Below are the code and all the weights of a small trained network. Each question names an input and a target symbol and asks about switching units off, where a switched-off unit gives its printed mean instead of its output.

import numpy as np


def w(rows, s, z=0):
    codes = np.array(rows[::2]) - 128.0
    scale = np.full(codes.shape[1], s)
    scale[-1] = z or s
    return codes * scale


def norm(h):
    return h / np.sqrt((h * h).mean(-1, keepdims=True) + 1e-5)


def softmax(a):
    e = np.exp(a - a.max(-1, keepdims=True))
    return e / e.sum(-1, keepdims=True)


def log_softmax(a):
    a = a - a.max(-1, keepdims=True)
    return a - np.log(np.exp(a).sum(-1, keepdims=True))


def net(x, mask):
    ids = ['αβδεζηλμξπσφψω'.index(c) for c in x.split()]
    T = len(ids)
    res = E[ids] + P[:T]
    u = 0
    for l in range(3):
        r = norm(res)
        for j in range(2):
            rows = slice(2 * j, 2 * j + 2)
            q, k, v = (r @ M[l][rows].T for M in (Q, K, V))
            z = softmax(np.where(np.tri(T) > 0, q @ k.T / 2**0.5, -1e9)) @ v
            o = O[l][rows]
            res = res + np.where(mask[u + j], z, o[:, -1]) @ o[:, :-1]
        u += 2
    return log_softmax(norm(res)[-1] @ U[:, :-1].T + U[:, -1])


Q, K, V, O = {}, {}, {}, {}
E = w([
[126,115,124,140],'α',
[126,114,124,142],'β',
[156,144,103,79],'δ',
[126,119,123,134],'ε',
[129,116,124,140],'ζ',
[148,142,108,87],'η',
[137,126,120,113],'λ',
[136,135,119,84],'μ',
[122,123,154,149],'ξ',
[122,145,109,67],'π',
[251,103,130,80],'σ',
[161,91,200,134],'φ',
[160,131,147,101],'ψ',
[25,87,71,115],'ω',
],0.016)
P = w([
[200,114,99,123],'0',
[142,2,133,101],'1',
[183,138,108,180],'2',
[93,23,157,115],'3',
[184,163,132,170],'4',
[91,44,169,101],'5',
[181,178,146,164],'6',
[106,77,174,52],'7',
[170,185,150,154],'8',
[100,121,164,40],'9',
[167,177,141,166],'10',
],0.016)
Q[0] = w([
[164,75,84,90],'L0H0',
[136,164,78,202],'L0H0',
[217,95,177,43],'L0H1',
[255,209,122,144],'L0H1',
],0.0099)
K[0] = w([
[71,137,149,119],'L0H0',
[70,164,135,130],'L0H0',
[169,75,143,102],'L0H1',
[113,216,254,135],'L0H1',
],0.0089)
V[0] = w([
[113,175,174,160],'L0H0',
[185,157,252,121],'L0H0',
[125,158,80,164],'L0H1',
[83,101,151,184],'L0H1',
],0.016)
O[0] = w([
[175,97,18,60,2],'L0H0',
[62,71,6,154,110],'L0H0',
[206,253,95,80,107],'L0H1',
[117,138,133,2,64],'L0H1',
],0.0076,0.007)
Q[1] = w([
[166,70,255,88],'L1H0',
[104,110,139,189],'L1H0',
[163,115,174,69],'L1H1',
[101,79,226,111],'L1H1',
],0.0084)
K[1] = w([
[113,173,88,130],'L1H0',
[255,41,104,95],'L1H0',
[168,86,106,102],'L1H1',
[144,111,149,230],'L1H1',
],0.0081)
V[1] = w([
[180,60,129,71],'L1H0',
[87,254,116,73],'L1H0',
[119,185,71,50],'L1H1',
[211,186,159,79],'L1H1',
],0.0098)
O[1] = w([
[254,10,117,152,108],'L1H0',
[92,79,81,181,43],'L1H0',
[32,188,80,218,2],'L1H1',
[140,101,56,69,123],'L1H1',
],0.0093,0.0097)
Q[2] = w([
[210,112,148,101],'L2H0',
[71,68,23,193],'L2H0',
[130,199,179,81],'L2H1',
[144,11,76,125],'L2H1',
],0.011)
K[2] = w([
[69,88,102,140],'L2H0',
[214,76,127,172],'L2H0',
[52,184,141,110],'L2H1',
[167,85,246,113],'L2H1',
],0.013)
V[2] = w([
[99,190,2,138],'L2H0',
[116,122,125,212],'L2H0',
[167,120,121,194],'L2H1',
[48,141,117,54],'L2H1',
],0.0098)
O[2] = w([
[212,215,194,67,3],'L2H0',
[179,61,98,194,91],'L2H0',
[92,151,68,2,123],'L2H1',
[194,47,223,147,102],'L2H1',
],0.0081,0.017)
U = w([
[151,142,130,75,68],'α',
[34,203,136,167,96],'β',
[143,91,103,176,46],'δ',
[118,169,117,87,91],'ε',
[47,95,122,78,172],'ζ',
[228,88,94,143,120],'η',
[122,160,119,110,78],'λ',
[147,145,119,90,82],'μ',
[144,167,70,162,115],'ξ',
[88,145,131,181,1],'π',
[109,30,147,102,208],'σ',
[185,187,254,127,197],'φ',
[152,140,136,69,60],'ψ',
[135,150,126,95,45],'ω',
],0.014,0.0043)

Each question gives the input, a string of symbols that net reads in full, and the target symbol t.
The units are the heads (2 rows each of Q, K, V and O). Each row of codes is followed by its name. A weight is (code - 128) times the scale printed after its matrix; where a second scale follows, it is the last column's (O and U).
mask holds one flag per head, layer by layer. A switched-off head (its flag False) gives its mean, the last column of its rows in O, instead of its output. The means were averaged over made-up inputs and are rounded, as every weight is.
A unit's drop is (log p(t) with every unit on - log p(t) with that unit switched off) / (log p(t) with every unit on - log p(t) with every unit switched off).
The circuit of an input: a set's keep is (log p(t) with only the set's units on - log p(t) with every unit switched off) / (log p(t) with every unit on - log p(t) with every unit switched off). Starting from all 6 units, units are removed one at a time, each time the one whose removal leaves the highest keep (on an exact tie, the one counted first), for as long as the keep stays at least 0.8.
units of the circuit, in order: the units of the circuit, biggest drop first
most important unit: the unit with the biggest drop
heads that matter: for each layer, one digit per head in row order, 1 if its drop is at least 0.15 and else 0, layers parted by /
input ξ ζ ε λ μ π π, target β: most important unit : L1H1
input ζ λ μ λ α σ σ σ ζ, target η: heads that matter : 10 / 10 / 00
input ξ ε α α ζ δ μ ε ω σ ω, target φ: units of the circuit, in order : (L0H1, L2H0, L2H1)
input π φ ω ω π, target φ: heads that matter : 00 / 00 / 11
input ψ ω λ ξ ε ω π π μ, target β: units of the circuit, in order : (L1H1, L0H0)
input α α φ α φ α ψ λ ω λ β, target φ: units of the circuit, in order : (L0H1, L2H0)
input η ω α ζ η φ δ, target σ: units of the circuit, in order : (L0H0, L0H1)
input α π λ, target β: units of the circuit, in order : (L0H1, L0H0, L2H1)
input β ξ ω ω ω λ φ α λ, target σ: units of the circuit, in order : (L0H0, L1H0, L0H1)
input ω σ λ π π ξ φ η ε, target σ: units of the circuit, in order : (L0H0, L1H0)
input λ λ δ π λ σ ζ, target ξ: units of the circuit, in order : (L0H1, L0H0)
input ω σ ε ξ λ, target η: units of the circuit, in order : (L0H0, L1H0, L1H1)
input σ π ε, target η: heads that matter : 00 / 11 / 11
input η ω β, target φ: units of the circuit, in order : (L0H0)
input δ ε λ π λ, target β: units of the circuit, in order : (L0H1, L2H1, L2H0)
input α π λ φ ω ω ξ ε λ ε δ, target ξ: units of the circuit, in order : (L0H0, L1H1)
input β ω π, target φ: heads that matter : 10 / 00 / 00
input φ α π β φ ε ζ, target σ: heads that matter : 11 / 10 / 10
input λ λ η, target ξ: heads that matter : 01 / 00 / 11
input λ σ λ, target η: heads that matter : 01 / 11 / 01
input λ ε β λ ε λ φ, target σ: heads that matter : 11 / 00 / 00
input π α ε, target β: heads that matter : 11 / 10 / 11
input η π π ε ε, target β: heads that matter : 01 / 10 / 11
